In the rows, zero is written as 128.
[126 156 131 132 143  98 144 135  36 188 153  53 140 115 124 133 121 154
  48 116 130 124 156 112  89 127 108] | z515
[142 152 128 144 123 102 162 121  28 193 118  95 155 107 126 142 127 132
  55 105 159 111 153 117  49 108  98] | z189
[140 154 103 127 111 110 129 115  41 181 123 145 156 121 121 133 126 139
  68 120 130 128 162 111  86 116 107] | z246
[142 149 108 140 122 118 160 123  25 192 105 123 157 110 125 138 124 122
  69 112 150 122 170 114  57 114  92] | z189
[129 180 133 139 154 110 167 134  43 173 113  66 151 122 122 139 141 148
 105 124 129 113 146 114  71 115  93] | z348
[139 152 124 132 141 131 150 134  45 181 124  95 140 115 127 137 131 141
  83 118 135 122 147 122  75 122 104] | z515
[133 164 122 124 136 103 142 127  61 177 141  99 151 127 121 134 127 156
  79 122 121 128 147 120  95 119 109] | z348
[135 162 118 142 125  93 138 114  36 171 108 117 161 118 118 135 136 131
  87 121 144 107 150 129  68 113 101] | z225
[148 159 108 130 121 112 160 114  30 195 108 113 156 110 117 141 124 122
  70 111 160 114 159 119  44 110  87] | z189
[128 155 113 131 141 126 139 130  36 173 120 105 146 116 129 130 129 141
  76 109 126 135 160 116  91 122 105] | z515
[135 178 143 151 153  89 182 124  41 182  88  41 163 114 116 143 146 107
  93 115 165  90 153 114  41 114  84] | z225
[135 156 134 137 145 119 162 143  44 180 122  67 144 110 125 125 136 139
  78 115 140 126 150 125  73 116  97] | z515
[136 172 113 141 138 114 155 121  21 181  90 107 164 111 111 130 137 120
  86 125 145 113 157 125  61 114  88] | z246
[135 158  97 134 114 108 127 113  19 179 100 151 163 113 123 128 132 138
  81 123 133 119 157 121  72 114 104] | z246
[134 162 105 123 129 127 140 126  47 173 133 137 152 120 128 129 125 154
 103 122 132 138 146 122  94 115 106] | z348
[133 146 106 124 125 133 122 128  21 179 129 146 150 118 132 125 115 155
  76 121 113 139 153 122  86 118 132] | z515
[144 154 108 127 106  90 140 118  32 199 128 128 160 111 117 134 119 133
  38 108 140 118 169 110  70 122 103] | z189
[135 159 110 125 128 123 154 130  22 188 133 110 148 115 129 136 121 153
  69 114 132 135 157 121  78 117 101] | z515
[127 159 119 132 122  79 113 113  46 170 116 116 159 115 121 122 136 134
  70 127 133 106 154 122  93 117 112] | z225
[135 169 131 149 137  90 156 126  13 194  92  77 156 104 119 133 125 113
  59 111 163  99 166 117  42 118  89] | z246
[130 174 115 135 129  69 139 121  47 177 101  93 166 115 105 129 139 108
  51 123 152 109 176 102  80 128  97] | z246
[142 155 114 132 132 143 177 137  26 186 114 109 150 114 130 144 127 133
  90 116 140 134 154 119  66 112  90] | z515
[132 161 117 130 149 136 154 146  35 181 129  82 141 116 127 134 130 150
  87 121 118 136 149 117  85 122 102] | z515
[136 167 128 143 131  83 145 120  37 172  98  89 162 116 115 132 141 118
  80 118 152 100 158 116  65 120  97] | z225
[140 155 123 143 136  96 145 120  61 164  97  99 158 114 111 129 140 106
  89 123 154 104 152 117  78 124 100] | z225
[130 155 111 130 121 102 117 120  53 160 127 135 154 122 123 124 132 145
  89 129 122 121 148 122  98 121 118] | z246
[137 167 124 132 135 113 162 134  37 182 117  79 151 111 115 137 129 126
  69 116 143 126 165 114  76 120  95] | z515
[140 161 110 129 128 138 163 129   6 192 117 119 156 111 128 134 123 144
  90 119 134 127 157 144  62 110  91] | z515
[138 160 119 123 130 108 153 117  77 161 119 113 153 125 121 129 132 137
 111 126 136 118 143 126  93 111 107] | z348
[130 157 132 144 142 108 171 133  44 182  95  81 151 108 118 144 133 108
  75 113 160 112 159 106  57 124  85] | z189
[133 147 111 124 126 111 127 127  45 174 144 131 147 118 129 133 122 161
  85 118 117 149 146 122  94 118 114] | z515
[142 159 133 142 133  93 166 125  67 176 102  90 154 110 132 141 134 106
  81 109 166  98 156 114  56 117  93] | z189
[138 154 128 132 134 124 164 133  40 182 127  94 147 119 126 140 124 147
  99 121 130 114 148 125  61 111  96] | z515
[139 153 111 123 128 115 156 123  67 168 120 115 148 119 118 128 137 127
  85 118 145 125 153 114  88 120 105] | z189
[135 161 114 135 130 116 143 123  33 174 105 116 157 117 121 125 133 124
  94 122 142 116 160 119  71 121  99] | z246
[132 166 114 123 128 109 131 122  38 172 153 113 156 125 126 131 124 171
  86 126 115 128 147 124  93 114 112] | z348
[133 139  91 120 113 157 119 131  32 163 141 172 145 121 135 126 117 166
 104 129  95 153 148 127 105 118 120] | z515
[130 149 106 126 126 124 145 130  33 183 138 117 146 118 128 132 120 147
  70 123 128 138 155 116  85 120 104] | z515
[145 161 123 138 134 121 147 132  32 182 128  90 150 116 128 134 133 149
  77 121 132 124 150 120  69 119 104] | z515
[136 149 117 131 129 132 149 136  21 190 132 112 148 114 133 133 122 142
  74 113 128 132 160 122  77 116  99] | z515
[135 143 108 131 115 105 125 127  45 175 116 138 151 119 121 127 124 126
  66 117 139 123 155 117  96 122 111] | z189
[138 162 108 133 116  82 133 116  26 191 128 116 166 113 122 136 133 138
  54 121 145 110 164 115  74 116  99] | z246
[129 162 116 138 135 112 130 123  43 163 106 128 155 116 125 125 132 123
  87 123 138 117 149 124  77 123 111] | z246
[138 158  94 131 107 114 134 113  31 183 115 158 165 115 124 129 128 121
  86 125 141 124 160 116  85 107 100] | z246
[134 167 124 144 142 109 153 132  28 184 103  79 154 116 118 128 128 124
  72 122 140 126 160 112  70 118  93] | z246
[139 162 103 125 131 120 133 119  60 161 124 134 154 122 120 131 131 143
 111 128 128 134 149 119  99 116 110] | z348
[132 158 109 124 129 119 148 129  46 183 130 118 149 118 119 131 117 143
  74 122 128 140 162 111  97 129 104] | z515
[134 160  99 123 121 122 146 123  53 176 142 125 146 124 126 135 123 155
  97 122 123 134 149 119  91 112 107] | z348
---
[158  91  90 101 139 121 128 136 130 151 174  83 133 173 154 163 142 148
  98  88 154 130  99 122 120 128 122] | z781
[140 102 105  98 138 122 113 160 141 169 185  84 138 179 174 167 173 150
  51  76 144 149  91  80 100 132 113] | z778
[124 114 105 127 125 156 121 164 144 162 189 107 142 156 165 145 170 155
  92 107 132 132 117  98 115 127 124] | z781
[146  93 124 132 120 135  91 161 145 159 158  93 135 155 150 134 161 136
 115 110 147 130 131  91 113 148 128] | z781
[149 108 105 108 138 122 105 148 132 154 162  74 130 144 147 138 157 163
  94  99 146 125 118 110 115 134 124] | z781
[121 112 116 124 124 146 120 165 132 146 162 115 145 159 153 161 170 131
  65  93 125 145 113 123 107 129  88] | z778
[ 98  89 104 115 151 133  80 158 152 150 186  99 122 162 163 151 166 129
  59  98 127 157 146 117 103 151  95] | z778
[141  98 104 110 143 130 108 164 138 147 185  74 143 156 169 157 171 148
  73  78 157 138 105  96  99 141 117] | z781
[151 102  99 130 134 147  97 158 140 153 171  82 136 151 155 125 144 122
 106 114 139 119 120  85 111 121 116] | z781
[167 106 107 101 136 133 118 164 136 156 199  98 159 168 163 174 179 135
  45  89 138 143  96 117 112 134  94] | z778
[167 105  98 111 144 138 116 164 131 143 173  68 124 163 147 169 176 157
  89  77 158 131 113  93 109 130 125] | z781
[134  92 107 106 140 133 107 161 124 142 175 105 149 175 148 161 135 142
  77  92 137 131 107 114 114 145 102] | z778
[126 105 110 129 127 135 129 165 159 161 171 113 158 161 159 170 177 151
  52  96 129 132  99 103 113 128 106] | z778
[172  74  60 117 125 114  57 173 125 164 194  48 163 157 159 117 136 151
 112  90 144 106 129  85 121 152  99] | z781
[140 105  98 102 156 118  96 162 137 152 179  58 141 163 132 140 142 142
 113  84 152 123 110  88 100 145 128] | z781
[136 121 109 109 144 117 105 165 128 154  67  92 146 179 151 163 166 124
  68 101 161 141 102 107 119 145 104] | z778
[133  95  59 102 151 110 103 173 127 141 171  91 148 147 148 161 172 156
  80  89 139 135 102  98 118 137 103] | z781
---
[128 112 131 118 111 133 123 125 116 126 126 127 123 101 132 147 129 124
 138 115 124 133 156 124 140 125 125] | z218
[139 120 122  86  87 133 114 129 123 106 117 127 152 118 145 122 136 120
 129 111 123 142 150 111 113 131 130] | z123
[140 138 138  91 106 126 108 128 120 137 121 115 137 125 150 133 131 119
 131 112 131 137 141 115 115 129 125] | z688
[140 129 125  96 108 134 118 128 118 124 118 118 137 117 142 137 149 113
 129 122 140 120 148 119  96 129 124] | z518
[134 122 118  93  91 118 113 129 121 128 128 124 141 126 145 128 132 128
 144 114 127 132 134 112 107 131 124] | z688
[157 116 120  82  83 130 107 128 110 132 119 133 151 109 145 134 138 116
 146 108 124 151 134 124 114 134 132] | z123
[128 115 125 104 108 126 120 123 118 123 128 129 134 119 137 132 132 160
 146 117 130 154 135 117 121 137 131] | z123
[133 114 132 118 116 130 124 137 124 130 135 146 145 129 139 124 120 122
 147 118 106 149 117 122 124 136 136] | z424
[138 123 127 108  99 124 123 133 131 138 131 122 135 129 139 119 132 126
 151 120 118 134 122 114 118 131 134] | z218
[141 118 133  98 109 118 129 130 123 140 131 128 141 128 141 112 122 119
 153 127 117 156 125 122 114 130 130] | z123
[126 126 121 107 125 119 125 125 124 130 127 129 132 129 144 127 130 128
 127 121 135 130 110 134 122 123 128] | z123
[132 114 130  99 103 117 116 130 117 151 135 121 136 117 143 128 131 115
 155 118 142 135 158 118 122 134 124] | z123
[141 104 119 117 134 121 129 148 137 148 134 137 150 141 139  98 120 135
 165 124 118 147  96 115 111 145 134] | z424
[114 135 118  93  92 122 111 129 119 136 120 114 138 112 137 129 131 110
 144 121 129 126 163 120 126 121 115] | z688
[133 117 129 106 102 109 121 128 124 134 130 128 140 117 139 127 129 126
 145 110 128 129 145 119 117 123 119] | z123
[140 127 124 118 119 114 129 135 135 144 134 139 131 130 129 111 130 126
 151 124 130 140 117 117 116 125 134] | z123
[132 129  94 133 136 125 125 117 126 127 133 135 136 123 143 124 122 129
 146 126 126 134 122 128 134 128 124] | z424
[133 147 131  61  93 130 113 126 121 125 126 117 137 118 146 137 138 110
 133  97 136 128 142 112 111 127 115] | z518
[154 142 104  98  92 130 109 136 132 134 119 117 154 132 154 132 135 113
 138 108 128 130 118 106  83 139 131] | z518
[135 121 131  75  94 102 119 129 121 136 127 115 139 114 161 125 118 121
 160 111 122 135 148 100 108 133 124] | z688
[144 140 123  93 109 133 101 130 122 146 133 129 140 128 148 120 132 116
 135 116 129 135 123 110 105 129 125] | z688
[133 119 111 101 118 119 120 136 124 130 129 130 145 123 114 117 123 121
 144 113 127 134 115 112 118 123 126] | z218
[142 122 128  87 102 133 115 130 124 129 118 128 137 124 155 122 132 123
 144 118 117 136 138 114 108 124 101] | z518
[143 142 119  90 105 122  61 127 121 134 109 110 140 127 153 131 130 126
 118 119 130 128 142 116 118 126 122] | z518
[137 130 117  76  98 117 124 113 121 141 120 123 143 121 141 124 129 121
 147 121 124 138 150 120 109 134 126] | z688
[138 125 128 124 124 132 123 126 131 111 140 143 144 132 126 111 126 128
 134 142 118 142 102 126 111 134 148] | z424
[134 119 130 101  98 125 115 122 114 133 108 121 128 125 131 133 131 119
 142 103 121 132 136 115 124 139 123] | z688
[131 124 119 103  83 131 115 116 114 131 118 116 144 109 146 142 133 122
 120 112 127 124 159 111 116 125 125] | z688
[142 131 116  96 104 118 116 128 119 143 129 119 127 117 155 121 133 116
 149 121 130 127 155 120 108 131 109] | z688
[142 119 130 114 118 128 124 147 132 136 135 138 147 132 125 120 122 133
 143 123 124 140 118 115 130 133 133] | z424
[144 123 132 100 102 122 129 124 119 137 123 127 143 115 128 135 127 117
 147 104 122 143 133 115 129 132 137] | z218
[128 119 109  97  88 118 124 126 101 140 124 121 137 113 143 137 125 110
 141 101 120 144 161 113 123 129 116] | z123
[129 138 116  91  94 130 118 124 117 135 150 115 121 124 160 138 135 127
 121 117 134 124 139 117 114 127 123] | z518
[132 115 136 125 127 131 134 133 128 141 138 141 139 133 127 120 127 132
 157 123 129 137 122 114 129 130 128] | z424
[125 117 131 120 116 119 128 120 127 131 131 125 132 104 132 123 121 120
 136 119 126 134 144 112 123 111 115] | z123
[133 127 127  82  89 187 113 126 125 133 116 122 129 123 140 141 133 119
 119 121 130 130 113 121 118 125 129] | z518
[131 138 112  79  90 122 107 128 109 130 119 116 137 119 154 135 136 112
 101 128 130 135 161 119 129 128 125] | z518
[135 125 128 105 104 119 123 123 124 135 127 121 129 118 140 119 129 117
 150 125 129 135 138 120 114 129 122] | z518
[144 129 117  93 102 120 106 132 127 142 127 115 154 125 140 126 129 119
 160 118 131 136 102 131 105 130 128] | z688
[128 146 125  95  97 116 105 121 116 137 119 112 136 113 149 146 138 125
 130 118 137 118 156 116 119 125 130] | z518
[137 120 128 106  87 135 113 131 122 110 129 131 151 123 133 137 129 125
 150 112 108 137 155 115 121 128 131] | z424
[138 125 117  91 107 116 120 126 132 132 136 127 153 129 150 125 136 118
 153 115 129 132 141 110 100 137 153] | z688
[139 154 121  97 108 123 125 126 128 139 118 109 144 134 141 127 141 118
 127 119 127 135 134 119 113 146 125] | z518
[139 109 130 107 105 126 126 121 118 148 131 127 142 118 146 131 121 116
 146 131 124 135 149 119 112 129 122] | z123
[133 141 120  92  91 138 110 121 116 121 114 112 135 114 147 146 136 120
 112 109 131 126 130 122 156 134 122] | z518
[150 113 131  95  95 121 120 135 121 139 131 139 162 131 147 104 125 121
 158 112 129 146 124 115 112 134 136] | z218
[142 128 120  92  97 132 106 120 120 161 124 125 144 124 161 127 132 124
 130 114 135 132 135 112 110 131 123] | z688
[130  96 117 121 112 127 124 140 116 130 124 133 140 118 129 137 134 123
 143 108 123 130 142 118 129 127 129] | z218
[131 134 115  96 104 125 121 118 120 137 126 120 142 138 137 131 140 124
 135 117 130 132 144 117 117 130 121] | z688
---
[121 135 172 126 140 140 133 141 116 129 146 135 147 107 138 113 127 112
 132 123 130 119 127 172 121 131 121] | z815
[128 147 130 129 112 140 123 130 128 106 126 117 144 110 126 120 132 122
 131 119 137 135 127 101 144 125 128] | z116
[120 145 141 131 107 117 121 136 120 107 134 120 128 102 116 128 132 123
 129 125 116 137 131 102 111 120 128] | z116
[123 140 157 124 129 130 127 129 127 137 116 112 132 133 127 133 135 121
 129 122 136 140 122 116 139 120 134] | z116
[114 126 121 126 141 127 129 145 133 120 154 139 126 120 138 123 139 130
 132 124 149 113 130 157 115 138 130] | z815
[119 148 125 127 119 124 124 146 124  88 161 133 129 141 126 118 135 128
 134 122 134 107 137 147  94 136 126] | z815
[129 137 176 128 112 136 141 130 118 144 147 131 147 110 134 135 138 113
 129 125 143 141 128 122 129 129 128] | z116
[134 128  98 130 118 145 124 124 135 107 152 152 131 106 120 130 139 141
 135 151 140 123 140 142 142 118 126] | z815
[120 137 135 126  84 160 132 131 107  67 148 139 128 107 122 127 133 110
 125  67 141 123 134 121  94 125 132] | z116
[122 135  87 127 131 126 124 132 135 108 147 128 120 121 131 124 128 134
 130 131 126 118 126 139 110 129 130] | z815
[142 131 129 135 135 134 131 130 133 136 165 157 130 118 129 125 145 139
 135 165 164 124 144 126 118 143 127] | z815
